Below are the code and all the weights of a small trained network. Each question names an input and a target symbol and asks about switching units off, where a switched-off unit gives its printed mean instead of its output.

import numpy as np


def w(rows, s, z=0):
    codes = np.array(rows[::2]) - 128.0
    scale = np.full(codes.shape[1], s)
    scale[-1] = z or s
    return codes * scale


def norm(h):
    return h / np.sqrt((h * h).mean(-1, keepdims=True) + 1e-5)


def f(y):
    return np.maximum(y, 0)


def softmax(a):
    e = np.exp(a - a.max(-1, keepdims=True))
    return e / e.sum(-1, keepdims=True)


def log_softmax(a):
    a = a - a.max(-1, keepdims=True)
    return a - np.log(np.exp(a).sum(-1, keepdims=True))


def net(x, mask):
    ids = ['ΓΞεζηθπφ'.index(c) for c in x.split()]
    T = len(ids)
    res = E[ids] + P[:T]
    u = 0
    for l in range(2):
        q, k, v = (norm(res) @ M[l].T for M in (Q, K, V))
        z = softmax(np.where(np.tri(T) > 0, q @ k.T / 3**0.5, -1e9)) @ v
        res = res + np.where(mask[u], z, O[l][:, -1]) @ O[l][:, :-1]
        u += 1
        y = f(norm(res) @ A[l][:, :-1].T + A[l][:, -1])
        res = res + np.where(mask[u : u + 4], y, B[l][:, -1]) @ B[l][:, :-1]
        u += 4
    return log_softmax(norm(res)[-1] @ U[:, :-1].T + U[:, -1])


Q, K, V, O, A, B = {}, {}, {}, {}, {}, {}
E = w([
[255,117,191],'Γ',
[75,13,212],'Ξ',
[84,73,131],'ε',
[30,84,161],'ζ',
[36,88,159],'η',
[5,105,236],'θ',
[209,24,27],'π',
[56,97,193],'φ',
],0.011)
P = w([
[5,167,64],'0',
[63,103,148],'1',
[118,118,153],'2',
[114,91,153],'3',
[111,87,126],'4',
[113,78,123],'5',
[126,85,102],'6',
[133,86,93],'7',
[136,78,99],'8',
[190,181,2],'9',
[134,84,77],'10',
[136,84,75],'11',
[197,181,12],'12',
],0.0093)
Q[0] = w([
[212,254,50],'0.h1',
[153,165,38],'0.h1',
[208,67,40],'0.h1',
],0.0073)
K[0] = w([
[75,193,253],'0.h1',
[3,161,144],'0.h1',
[161,78,115],'0.h1',
],0.0054)
V[0] = w([
[145,70,46],'0.h1',
[182,177,227],'0.h1',
[91,173,255],'0.h1',
],0.0095)
O[0] = w([
[242,171,82,126],'0.h1',
[128,75,26,251],'0.h1',
[127,255,90,246],'0.h1',
],0.0085,0.0019)
A[0] = w([
[165,187,185,164],'0.n1',
[142,110,180,2],'0.n2',
[119,252,70,106],'0.n3',
[85,40,219,161],'0.n4',
],0.012,0.00068)
B[0] = w([
[1,73,121,160],'0.n1',
[129,195,64,160],'0.n2',
[138,43,171,162],'0.n3',
[151,95,146,254],'0.n4',
],0.0095,0.0069)
Q[1] = w([
[114,221,167],'1.h1',
[153,254,17],'1.h1',
[196,213,174],'1.h1',
],0.0088)
K[1] = w([
[130,219,143],'1.h1',
[91,190,152],'1.h1',
[30,255,131],'1.h1',
],0.0097)
V[1] = w([
[102,133,98],'1.h1',
[146,47,117],'1.h1',
[9,254,72],'1.h1',
],0.0075)
O[1] = w([
[95,244,199,125],'1.h1',
[160,130,122,211],'1.h1',
[156,40,2,1],'1.h1',
],0.0096,0.0083)
A[1] = w([
[224,49,86,202],'1.n1',
[51,156,147,233],'1.n2',
[100,251,93,69],'1.n3',
[144,47,159,5],'1.n4',
],0.012,0.0028)
B[1] = w([
[132,106,255,188],'1.n1',
[4,43,57,254],'1.n2',
[173,217,125,135],'1.n3',
[94,219,179,179],'1.n4',
],0.0089,0.0051)
U = w([
[236,124,167,253],'Γ',
[162,148,104,48],'Ξ',
[164,151,77,38],'ε',
[160,154,69,65],'ζ',
[73,70,56,248],'η',
[45,254,167,66],'θ',
[178,132,57,81],'π',
[155,160,74,33],'φ',
],0.0098,0.0044)

Each question gives the input, a string of symbols that net reads in full, and the target symbol t.
The units are the heads (3 rows each of Q, K, V and O) and the neurons (one row each of A and B). Each row of codes is followed by its name. A weight is (code - 128) times the scale printed after its matrix; where a second scale follows, it is the last column's (O, A, B and U).
mask holds one flag per unit, layer by layer, with each layer's heads first. A switched-off unit (its flag False) gives its mean, the last column of its rows in O or B, instead of its output. The means were averaged over made-up inputs and are rounded, as every weight is.
A unit's drop is (log p(t) with every unit on - log p(t) with that unit switched off) / (log p(t) with every unit on - log p(t) with every unit switched off).
The circuit of an input: a set's keep is (log p(t) with only the set's units on - log p(t) with every unit switched off) / (log p(t) with every unit on - log p(t) with every unit switched off). Starting from all 10 units, units are removed one at a time, each time the one whose removal leaves the highest keep (on an exact tie, the one counted first), for as long as the keep stays at least 0.8.
units of the circuit, in order: the units of the circuit, biggest drop first
most important unit: the unit with the biggest drop
top k neurons: the k neurons with the biggest drops, biggest first
k most important neurons of layer l: the k neurons of layer l with the biggest drops, biggest first
drop when u is switched off: that unit's drop, to one decimal
input Γ Γ θ, target η: units of the circuit, in order => 1.n2, 0.h1
input Γ Ξ Γ θ Γ π Γ φ, target Γ: units of the circuit, in order => 0.h1, 0.n4
input ζ ε Ξ Γ Ξ Γ Ξ Ξ θ Ξ ε ε, target Γ: most important unit => 0.h1
input Γ θ φ, target η: units of the circuit, in order => 0.h1, 1.h1
input ε ε Γ Γ Γ φ Γ π η, target Γ: units of the circuit, in order => 0.h1, 0.n4
input ζ Ξ θ Γ ζ Γ Γ Ξ η Ξ θ η Ξ, target Γ: 2 most important neurons of layer 1 => 1.n2, 1.n4
input Γ ζ θ, target η: units of the circuit, in order => 0.h1, 1.h1
input θ θ π Ξ π Ξ Γ θ, target Γ: top 2 neurons => 0.n4, 0.n1
input θ Ξ ε Γ Γ, target θ: top 2 neurons => 0.n1, 0.n4
input ε ζ φ, target η: drop when 0.h1 is switched off => 0.4
input Γ φ Γ η ε φ Γ Γ Ξ Γ π, target Γ: drop when 1.n2 is switched off => 0.1
input η φ Γ, target η: drop when 0.h1 is switched off => 0.3
input η Ξ Ξ Γ, target η: drop when 0.h1 is switched off => 0.7
input Ξ Γ π Ξ Γ Γ φ, target Γ: most important unit => 0.h1
